[168 110  79 157  94 148  96  97  84  90 149 147 143 168 143 148  85 148] : mele
[158 157 121 122 101 146 114 155 110 131 129 106 122 122  98 109 122  92] : Ruk
[138 170 147 157 107 130  77 166 159  57 122 133 138 158 142 131 114 121] : rilof
[175 117  89 162 101 165  78 115  95  64 127 125 156 165 105 127  86 127] : zozu
[159 101  83 127  90 174  81 104 115 124 171 176 168 174 128 168  95 175] : kevi
[158 157 121 175 101 146 114 155 110 131 129 106 144 164  98 109 122 130] : dat
[156 107 115  76 140 109 115  98  94  68 122 108 113 112 133 123  96 119] : govu
[102 161 174 101  76 124 109 147 174 162 188 163 127 103 162 158 189 145] : nidit
[157 127 128  95 166 117 160 119 128 150 108 104  97 106 115  98 129 109] : gapet
[175 117  89 162 101 165  78 115  95  64 127 125 156 165 105 104 124 103] : Zevi
[102 161 174 101  76 124 109 147 174 162 158 163 127 103 162 158 189 145] : riki
dup Ruk:  -> [122]
miss gapet: [150 166 160 157 129 128 106 119 115 108 104 109  97  95 127 117 128] -> [98]

[158 125 154 146 111 136 121  87 160 133 109 123 151 109 117 135 121 117
 113 131 168 103 117 139 130 114 144 124 118 149  92 149 136 136 119 148
 152 112 104 128 134 129 149 112 135 192 129 139 129 105  94 177 152 145
 140 133 126 136 168 109] : Ruk
[132 129 170 124 104 124 113  85 161 125  97 137 140 109 129 110 108 137
 113 125 165 120 120 134  97 118 141 153 145 138 109 143 120 126 109 142
 166 104 101 126 125 135 150 113 137 210 140 145 119 121  83 158 142 130
 131 111 120 131 157 116] : riki
[123 123 163 148 106 138 119  80 165 121 105 129 145 104 126 128 117 115
 119 134 171 110 111 141 129 123 139 139 114 158  86 147 140 125 117 150
 150 112 105 115 137 126 150 115 131 187 125 132 125 108  98 171 152 139
 137 138 123 121 171 107] : kevi
miss riki: [145 140 135 119 109 124 125  97 132 165 109 140 104 138 109  83 145 121
 142  85 166 118 101 120 120 108 120 113 137 129 130 116 153 137 157 141
 158 104 126 113 142 161 111 125 125  97 131 126 129 120 113 110 150 143
 131 170 124 134 137] -> [210]
find: [158 125 154 146 111 136 121  87 160 133 109 123 151 109 117 135 121 117
 113 131 168 103 117 139 130 114 144 124 118 149  92 149 136 136 119 148
 152 112 104 128 134 129 149 112 135 192 129 139 129 105  94 177 152 145
 140 133 126 136 168 109] -> Ruk
miss Ruk: [144 152 135 151 121 113 152 105 134  87 128 118 131 149 192 111 160 136
 117 104  92 119 136 133 135 109  94 136 103 112 109 139 117 129 149 133
 129 154 146 129 177 139 130 168 148 125 158 126 121 149 145 168 112 109
 136 140 124 117 114] -> [123]
miss Ruk: [118 192 149 139 125 131 129 140 158 103 121 117 134 151 136 121  87 135
 133 114 124 148 145 129  92 133 109 126 152 149 146 130 105 109 104 168
 117 109  94 152 123 111 117 136 135 154 144 129 128 113 136 112 112 149
 160 119 139 168 136] -> [177]

[177 129 127 166 169 145 166 149 148 107] -> rilof
[120  72 145 104 125  94  80 114  95 101] -> ves
[151 109 139 108 158  91 109 128 109  94] -> govu
[119  98 131 118 112  83  98 123  81 115] -> nidit
[148 133 125 123 138 102 128 115 118 129] -> Ruk
[160 139 139 139 147 146 157 114 139 146] -> mele
[195  99 144 123 154 114 173 172 131  69] -> zozu
miss mele: [139 146 160 139 146 139 157 114 139] -> [147]
miss zozu: [114  99 154 195  69 123 131 144 173] -> [172]
dup govu:  -> [109]
miss Ruk: [133 102 148 123 138 125 128 118 115] -> [129]
dup rilof:  -> [166]
dup nidit:  -> [98]
find: [195  99 144 123 154 114 173 172 131  69] -> zozu

[ 69  62 129 176 128 120 120 154 115 137 163 105 107 148 129 119 131 157
 172 166 192 176 152 150 113  88 127 200 152  71 137 139 137 172 103 117
  91 152 123 110 110 108 128 160 111  74  48 163 132 155  77 139 156 106
  83 152 112 110 107 103  88 137] -> mele
[ 97  99 125 116 129 110 124 140 119 142 149 112 117 140 123 121 129 147
 155 152 166 144 129 140 122 101 124 162 145 100 135 129 147 152 119 123
  91 165 118 125 107 119 132 146 114  99  67 147 134 144 110 129 140 119
 136 149 154 107 115 114 150 131] -> ves
[ 97  99 125 116 129 110 124 140 119 142 149 112 117 140 123 121 129 147
 155 152 166 144 129 140 122 101 124 162 145 100 135 129 147 152 119 123
  91 165 118 133 107 119 132 146 114  99  67 147 134 144 110 152 140 119
 136 173 175 110 107 103 124 137] -> rilof
find: [ 97  99 125 116 129 110 124 140 119 142 149 112 117 140 123 121 129 147
 155 152 166 144 129 140 122 101 124 162 145 100 135 129 147 152 119 123
  91 165 118 133 107 119 132 146 114  99  67 147 134 144 110 152 140 119
 136 173 175 110 107 103 124 137] -> rilof
miss rilof: [ 99 129 140 119 142 118 122 146 152 100 133 155 125 166 112 124  67 107
 152  99 103 124 114 110 140 121 165 162 147 129  97 140 149 173 119 152
 136 119 123 137 110 116 110 124 132 117 144 129 145 147 147 107 135 119
 175 123 129  91 140 144 101] -> [134]

[ 85 151 201  86] = Ruk
[ 85 144 193 145] = riki
[ 93 132 215 214] = gapet
miss gapet: [214  93 132] -> [215]
miss Ruk: [ 86 151 201] -> [85]
miss gapet: [132  93 215] -> [214]

[166  94 128 128  94  96 135 139 129  69 156] = riki
[143 118 106 118 152 118 197 118 150  91 136] = ves
[145 159 105 100 152 137 196 116 151  92 133] = dat
[133 115 133 159 125 121 171 154 123  58 158] = mele
dup ves:  -> [118]
miss ves: [106  91 152 143 118 118 118 118 197 136] -> [150]
dup mele:  -> [133]
find: [143 118 106 118 152 118 197 118 150  91 136] -> ves
find: [133 115 133 159 125 121 171 154 123  58 158] -> mele

[139 137 135 139 139 136] -> gapet
[141 135 136 121 148 121] -> Zevi
[124 129 149 132 200 135] -> mele
[126 126 126 126 183 161] -> nidit
[130 129 102 131 130 132] -> kevi
miss kevi: [130 132 102 131 130] -> [129]
dup gapet:  -> [139]
dup Zevi:  -> [121]
dup nidit:  -> [126]

[ 93 144 210 144 144]  rilof
[ 99 142 209 142 142]  mele
[103 140 208 141 182]  ves
dup rilof:  -> [144]
dup mele:  -> [142]
find: [103 140 208 141 182] -> ves
find: [ 93 144 210 144 144] -> rilof
miss ves: [208 182 103 140] -> [141]
find: [ 99 142 209 142 142] -> mele

[131 128 108 179 134 189 148]  nidit
[100 120 199 123 134  75 199]  mele
[131 128 140 179 134 189 148]  dat
[103 131 146 109 145 158 147]  govu
[ 75 125 141  86 110  81 138]  ves
[124 128 145 124 124 131 134]  Zevi
miss govu: [131 158 146 147 109 103] -> [145]
dup Zevi:  -> [124]

[143  84 117 162] -> nidit
[63 64 64 64] -> gapet
[145  64  77 158] -> ves
[ 93 111 106 112] -> rilof
[179  54  59 190] -> govu
[139  64  78 181] -> riki
[ 75 191 163  54] -> dat
[144 150 164 111] -> kevi
[ 66 205 178  59] -> zozu
[111 137 136 125] -> Zevi
[189  51  72 208] -> Ruk
[116 136 121 121] -> mele
dup gapet:  -> [64]
find: [179  54  59 190] -> govu
miss dat: [163 191  75] -> [54]
dup mele:  -> [121]

[137  91  92 131 123 125 131 120 125 117 134 132 138 141 104 117 144 125
 115 125 106 134 118 153 125] = govu
[133 127 156 119 141 114 135 131 132 124 122 129 120 166  97 131 139 143
 122 138 133 113 131 100 125] = zozu
[128 135 113 135 117 107 124 138 123 132 120 139 120 180 166 125 119 113
 128 127 105 108 115 100 128] = ves
[137 105 112 133 126  60 128 125 144 128 137 119 124 128 117 120 163 129
 112 121  92 118 119 179 124] = mele
miss zozu: [120 131 129 135 143 133 138 122 139 166  97 122 133 131 113 141 131 132
 127 119 124 125 156 100] -> [114]
find: [133 127 156 119 141 114 135 131 132 124 122 129 120 166  97 131 139 143
 122 138 133 113 131 100 125] -> zozu
miss govu: [125 125 134 123 120 131 118 117 125  92 117 138 137 144 115 106 153 131
 141 125 104 125 132 134] -> [91]
find: [137 105 112 133 126  60 128 125 144 128 137 119 124 128 117 120 163 129
 112 121  92 118 119 179 124] -> mele
miss ves: [120 127 108 113 139 113 132 120 180 119 117 124 105 115 138 166 128 107
 128 135 125 123 128 135] -> [100]

[149 149 175  73] -> riki
[151 152 178  72] -> rilof
[112  81  97 164] -> kevi
[148 181 163  86] -> mele
[113  77  92 169] -> nidit
[127 122 122 131] -> dat
miss rilof: [ 72 152 178] -> [151]
dup riki:  -> [149]

[179 118 145 145 118 199 138 105 123 190 129 105  75 129 132 145 145 122
 105]  zozu
[180 175 112  82  40  61 143 103 131 170 138 102 165 106 166  95  97 128
  85]  ves
[119  68  79 107 143 106  86 117  95  83  82  93  99 163 142 130  98 152
  80]  nidit
miss nidit: [117  93 142 119 106  86 107  80  82  99 143  95 163  98 130  79  68 152] -> [83]
find: [179 118 145 145 118 199 138 105 123 190 129 105  75 129 132 145 145 122
 105] -> zozu

